Below is a small trained network, with its code and all its weights. Each question gives an input and a class and asks what happens when units are switched off, that is, made to give their printed mean instead of their output.

import numpy as np


def w(rows, s, z=0):
    codes = np.array(rows[::2]) - 128.0
    scale = np.full(codes.shape[1], s)
    scale[-1] = z or s
    return codes * scale


def f(y):
    return np.maximum(y, 0)


def log_softmax(a):
    a = a - a.max(-1, keepdims=True)
    return a - np.log(np.exp(a).sum(-1, keepdims=True))


def net(x, mask):
    res = np.array(x, float).reshape(1, 6) / 4 @ E
    y = f(res @ A[0][:, :-1].T + A[0][:, -1])
    res = res + np.where(mask, y, B[0][:, -1]) @ B[0][:, :-1]
    return log_softmax(res[-1] @ U[:, :-1].T + U[:, -1])


A, B = {}, {}
E = w([
[209,148,239,84,155,107,72,235,144,82,138],'x0',
[192,89,156,104,111,200,120,156,182,227,3],'x1',
[124,230,49,163,165,132,120,236,169,193,117],'x2',
[124,71,158,180,102,45,170,179,121,55,53],'x3',
[45,167,152,187,74,175,126,198,196,149,132],'x4',
[213,149,93,210,240,80,208,110,216,105,65],'x5',
],0.0066)
A[0] = w([
[103,120,186,34,49,177,84,105,114,128,210,156],'neuron 1',
[111,162,129,243,91,180,182,162,204,175,66,108],'neuron 2',
[134,133,183,101,119,247,74,146,178,235,113,248],'neuron 3',
[95,118,178,84,96,165,94,55,88,67,205,161],'neuron 4',
[62,132,156,129,76,142,98,42,79,155,253,149],'neuron 5',
[131,71,170,135,141,48,188,134,74,41,104,187],'neuron 6',
[204,28,160,139,163,47,202,42,113,9,81,172],'neuron 7',
[76,129,145,189,99,96,126,220,128,78,102,166],'neuron 8',
[205,131,136,36,140,196,36,157,125,220,55,164],'neuron 9',
[161,71,114,143,168,57,170,34,110,64,60,162],'neuron 10',
[77,96,181,101,44,121,36,135,82,77,245,167],'neuron 11',
[200,194,120,173,203,92,115,202,120,94,179,144],'neuron 12',
[196,182,114,156,242,45,109,137,176,70,149,171],'neuron 13',
[169,73,196,40,126,169,81,151,114,202,45,180],'neuron 14',
[140,225,67,195,188,165,131,159,241,180,133,243],'neuron 15',
[94,116,170,126,71,83,122,112,14,51,177,253],'neuron 16',
[76,160,34,136,142,124,118,43,65,176,144,118],'neuron 17',
[167,133,140,112,135,183,139,224,187,151,70,240],'neuron 18',
[123,143,170,112,93,111,100,127,90,100,202,186],'neuron 19',
[54,121,35,225,133,153,226,109,204,219,52,233],'neuron 20',
[140,200,114,173,114,13,131,218,105,50,91,201],'neuron 21',
[54,159,104,91,82,195,115,31,102,160,209,247],'neuron 22',
[75,175,36,75,126,178,113,53,75,162,186,177],'neuron 23',
],0.0058,0.0032)
B[0] = w([
[95,62,74,91,167,200,62,199,92,79,75,217],'neuron 1',
[111,186,100,159,78,143,100,117,187,165,63,205],'neuron 2',
[177,134,97,124,73,207,78,115,92,135,111,217],'neuron 3',
[113,69,121,120,198,130,129,203,141,42,47,215],'neuron 4',
[91,99,45,154,228,152,121,158,93,67,73,226],'neuron 5',
[118,60,204,127,118,94,184,88,172,92,169,215],'neuron 6',
[209,5,204,184,118,64,215,85,212,25,111,254],'neuron 7',
[80,143,134,99,89,106,87,145,193,136,178,190],'neuron 8',
[207,99,125,83,92,206,89,105,66,174,184,208],'neuron 9',
[190,62,160,179,138,83,218,82,156,84,112,222],'neuron 10',
[35,80,93,99,157,149,47,235,129,56,91,235],'neuron 11',
[164,199,204,70,211,80,56,178,144,171,149,204],'neuron 12',
[225,158,199,87,196,63,133,140,155,143,119,229],'neuron 13',
[176,63,128,65,48,191,119,100,86,113,165,202],'neuron 14',
[176,238,120,163,149,145,120,113,149,225,102,249],'neuron 15',
[70,50,149,123,135,107,123,176,151,96,143,238],'neuron 16',
[95,122,69,154,183,96,200,77,53,185,176,194],'neuron 17',
[168,171,155,105,73,147,69,133,181,174,140,215],'neuron 18',
[79,133,135,55,189,91,98,194,140,96,97,191],'neuron 19',
[109,178,64,234,82,110,173,65,160,168,132,253],'neuron 20',
[74,147,213,57,130,18,88,123,209,160,254,223],'neuron 21',
[89,123,27,169,176,152,161,141,36,143,65,240],'neuron 22',
[113,135,65,156,206,133,167,124,3,144,149,215],'neuron 23',
],0.0062,0.0087)
U = w([
[89,170,43,211,169,127,206,66,51,192,149,63],'0',
[3,110,154,75,98,63,98,181,170,113,217,182],'1',
[184,22,171,185,135,56,251,72,176,70,110,199],'2',
[195,88,121,48,32,220,102,116,73,165,147,203],'3',
[112,202,97,222,18,154,136,115,208,170,42,184],'4',
[190,227,167,94,213,92,113,151,167,173,143,2],'5',
[59,86,75,119,204,171,109,192,93,69,10,22],'6',
],0.0066,0.00079)

Each question gives the input, the list of numbers given to net, and the class t.
The units are the neurons (one row each of A and B). Each row of codes is followed by its name. A weight is (code - 128) times the scale printed after its matrix; where a second scale follows, it is the last column's (A, B and U).
mask holds one flag per neuron, in row order. A switched-off neuron (its flag False) gives its mean, the last column of its row in B, instead of its output. The means were averaged over made-up inputs and are rounded, as every weight is.
A unit's drop is (log p(t) with every unit on - log p(t) with that unit switched off) / (log p(t) with every unit on - log p(t) with every unit switched off).
The circuit of an input: a set's keep is (log p(t) with only the set's units on - log p(t) with every unit switched off) / (log p(t) with every unit on - log p(t) with every unit switched off). Starting from the 12 units with the biggest drops (on a tie, the unit counted first), units are removed one at a time, each time the one whose removal leaves the highest keep (on an exact tie, the one counted first), for as long as the keep stays at least 0.8.
units of the circuit, in order: the units of the circuit, biggest drop first
unit that matters most: the unit with the biggest drop
k most important neurons: the k neurons with the biggest drops, biggest first
drop when u is switched off: that unit's drop, to one decimal
input [5,2,7,-5,7,0], class 4: units of the circuit, in order : neuron 2; neuron 3
input [-1,5,8,0,-8,0], class 3: units of the circuit, in order : neuron 9; neuron 14
input [3,-8,-6,7,0,-6], class 6: unit that matters most : neuron 4
input [-4,7,-1,-8,-6,3], class 3: 3 most important neurons : neuron 9; neuron 14; neuron 3
input [-2,4,7,1,0,4], class 4: units of the circuit, in order : neuron 20; neuron 2
input [-2,0,6,8,3,3], class 4: units of the circuit, in order : neuron 20; neuron 2
input [-2,4,-1,0,-6,-4], class 3: units of the circuit, in order : neuron 14; neuron 9
input [-5,4,6,2,0,-4], class 4: units of the circuit, in order : neuron 2; neuron 20
input [-7,-7,6,4,8,-6], class 0: 4 most important neurons : neuron 20; neuron 17; neuron 23; neuron 22
input [0,4,-8,2,2,-3], class 6: units of the circuit, in order : neuron 1; neuron 11
input [2,1,8,2,5,-6], class 4: 2 most important neurons : neuron 2; neuron 15
input [-3,7,3,-6,1,-2], class 3: 3 most important neurons : neuron 9; neuron 3; neuron 14
input [-7,-5,4,-2,8,-5], class 0: 2 most important neurons : neuron 17; neuron 20
input [7,-4,1,6,4,7], class 5: units of the circuit, in order : neuron 12
input [-6,2,4,-6,8,-8], class 0: 3 most important neurons : neuron 20; neuron 17; neuron 23
input [-4,2,8,-8,6,-1], class 0: 2 most important neurons : neuron 23; neuron 17
input [7,1,-1,-4,-6,-3], class 3: 2 most important neurons : neuron 9; neuron 14
input [-5,6,4,-7,0,5], class 4: 2 most important neurons : neuron 2; neuron 18
input [3,-1,8,-6,-3,-6], class 6: drop when neuron 4 is switched off : -0.1
input [6,-8,-4,0,-1,-5], class 6: drop when neuron 4 is switched off : 0.0
input [-3,7,4,-2,-3,3], class 4: unit that matters most : neuron 20
input [-1,5,3,2,-2,-8], class 3: drop when neuron 9 is switched off : 0.1
